Here is a tiny trained network, its code and every weight. The questions are about switching its units off for an input and a class, where a switched-off unit gives its printed mean instead of its output.

import numpy as np


def w(rows, s, z=0):
    codes = np.array(rows[::2]) - 128.0
    scale = np.full(codes.shape[1], s)
    scale[-1] = z or s
    return codes * scale


def norm(h):
    return h / np.sqrt((h * h).mean(-1, keepdims=True) + 1e-5)


def f(y):
    return np.maximum(y, 0)


def log_softmax(a):
    a = a - a.max(-1, keepdims=True)
    return a - np.log(np.exp(a).sum(-1, keepdims=True))


def net(x, mask):
    res = np.array(x, float).reshape(1, 3) / 4 @ E
    u = 0
    for l in range(3):
        y = f(norm(res) @ A[l][:, :-1].T + A[l][:, -1])
        res = res + np.where(mask[u : u + 10], y, B[l][:, -1]) @ B[l][:, :-1]
        u += 10
    return log_softmax(norm(res)[-1] @ U[:, :-1].T + U[:, -1])


A, B = {}, {}
E = w([
[125,141,1],'x0',
[192,87,140],'x1',
[203,182,169],'x2',
],0.0068)
A[0] = w([
[210,238,57,183],'L0N0',
[82,47,59,162],'L0N1',
[130,175,172,24],'L0N2',
[43,154,139,117],'L0N3',
[130,120,194,26],'L0N4',
[247,132,49,16],'L0N5',
[137,70,251,120],'L0N6',
[128,118,134,1],'L0N7',
[151,232,211,72],'L0N8',
[156,196,118,11],'L0N9',
],0.014,0.0022)
B[0] = w([
[214,26,85,241],'L0N0',
[22,27,211,219],'L0N1',
[90,169,146,163],'L0N2',
[97,161,210,175],'L0N3',
[170,187,96,180],'L0N4',
[252,174,62,215],'L0N5',
[245,107,135,254],'L0N6',
[136,115,152,128],'L0N7',
[51,185,219,222],'L0N8',
[169,45,155,161],'L0N9',
],0.02,0.0084)
A[1] = w([
[24,138,113,250],'L1N0',
[212,133,14,174],'L1N1',
[252,74,135,207],'L1N2',
[120,126,124,48],'L1N3',
[69,79,112,72],'L1N4',
[111,140,103,135],'L1N5',
[131,182,135,65],'L1N6',
[115,141,78,14],'L1N7',
[117,180,71,173],'L1N8',
[227,127,47,64],'L1N9',
],0.016,0.0024)
B[1] = w([
[78,37,204,154],'L1N0',
[239,36,97,191],'L1N1',
[224,92,56,252],'L1N2',
[134,90,122,128],'L1N3',
[54,237,86,152],'L1N4',
[131,128,152,128],'L1N5',
[80,194,110,139],'L1N6',
[198,127,122,128],'L1N7',
[170,127,145,128],'L1N8',
[148,3,98,195],'L1N9',
],0.023,0.016)
A[2] = w([
[104,67,156,53],'L2N0',
[133,44,77,135],'L2N1',
[78,154,111,51],'L2N2',
[75,141,114,76],'L2N3',
[52,135,126,8],'L2N4',
[129,191,46,207],'L2N5',
[97,121,28,204],'L2N6',
[1,124,124,3],'L2N7',
[98,147,122,34],'L2N8',
[71,86,152,59],'L2N9',
],0.015,0.0024)
B[2] = w([
[103,90,116,171],'L2N0',
[77,135,52,254],'L2N1',
[166,86,123,141],'L2N2',
[105,78,148,149],'L2N3',
[123,68,131,165],'L2N4',
[152,146,128,134],'L2N5',
[103,252,62,167],'L2N6',
[72,45,192,199],'L2N7',
[130,110,132,133],'L2N8',
[71,98,125,180],'L2N9',
],0.026,0.0079)
U = w([
[92,188,104,2],'0',
[198,184,164,72],'1',
[52,157,45,59],'2',
[67,172,124,27],'3',
[215,66,48,181],'4',
[28,76,158,204],'5',
[154,171,127,118],'6',
[97,249,216,110],'7',
],0.016,0.0098)

Each question gives the input, the list of numbers given to net, and the class t.
The units are the neurons (one row each of A and B). Each row of codes is followed by its name. A weight is (code - 128) times the scale printed after its matrix; where a second scale follows, it is the last column's (A, B and U).
mask holds one flag per neuron, layer by layer. A switched-off neuron (its flag False) gives its mean, the last column of its row in B, instead of its output. The means were averaged over made-up inputs and are rounded, as every weight is.
A unit's drop is (log p(t) with every unit on - log p(t) with that unit switched off) / (log p(t) with every unit on - log p(t) with every unit switched off).
unit that matters most: the unit with the biggest drop
top k neurons: the k neurons with the biggest drops, biggest first
k most important neurons of layer l: the k neurons of layer l with the biggest drops, biggest first
drop when u is switched off: that unit's drop, to one decimal
input [4,1,-3], class 5: top 2 neurons => (L0N1; L0N6)
input [-6,-6,6], class 7: most important neuron of layer 0 => (L0N8)
input [-5,-5,-2], class 7: 2 most important neurons of layer 1 => (L1N2; L1N1)
input [-1,-3,5], class 1: top 2 neurons => (L0N8; L0N1)
input [7,6,-5], class 2: top 4 neurons => (L0N1; L0N6; L0N8; L0N5)
input [-3,1,5], class 1: top 4 neurons => (L0N8; L0N6; L1N9; L0N5)
input [-3,-7,2], class 5: top 2 neurons => (L1N2; L0N5)
input [-8,-2,-2], class 6: top 2 neurons => (L0N0; L0N6)
input [6,5,-4], class 2: top 3 neurons => (L0N1; L0N6; L0N5)
input [-1,-5,8], class 1: 4 most important neurons of layer 1 => (L1N9; L1N1; L1N2; L1N0)
input [-5,-1,3], class 7: 2 most important neurons of layer 0 => (L0N8; L0N0)
input [-2,-1,4], class 1: top 3 neurons => (L0N8; L0N6; L0N1)
input [-4,1,5], class 1: top 2 neurons => (L0N8; L0N6)
input [-8,-5,-2], class 6: unit that matters most => L0N6
input [6,-2,-3], class 5: top 3 neurons => (L0N1; L0N6; L1N2)
input [-6,3,5], class 1: 3 most important neurons of layer 0 => (L0N8; L0N6; L0N0)
input [-6,5,5], class 1: top 2 neurons => (L0N8; L0N0)
input [-8,-3,-2], class 6: 3 most important neurons of layer 0 => (L0N6; L0N0; L0N8)
input [-5,-6,-5], class 5: top 4 neurons => (L0N3; L0N0; L0N5; L1N2)
input [6,4,-7], class 5: unit that matters most => L0N1
input [-8,-8,-4], class 7: 2 most important neurons of layer 0 => (L0N0; L0N3)
input [-5,3,7], class 1: 2 most important neurons of layer 1 => (L1N9; L1N1)
input [5,6,-7], class 5: drop when L0N1 is switched off => 1.2
input [-7,0,5], class 1: drop when L0N1 is switched off => 0.1
input [-5,-8,-3], class 7: drop when L0N1 is switched off => 0.3
input [-8,-6,5], class 7: drop when L1N2 is switched off => 0.1
input [-8,-8,5], class 7: most important neuron of layer 0 => (L0N8)
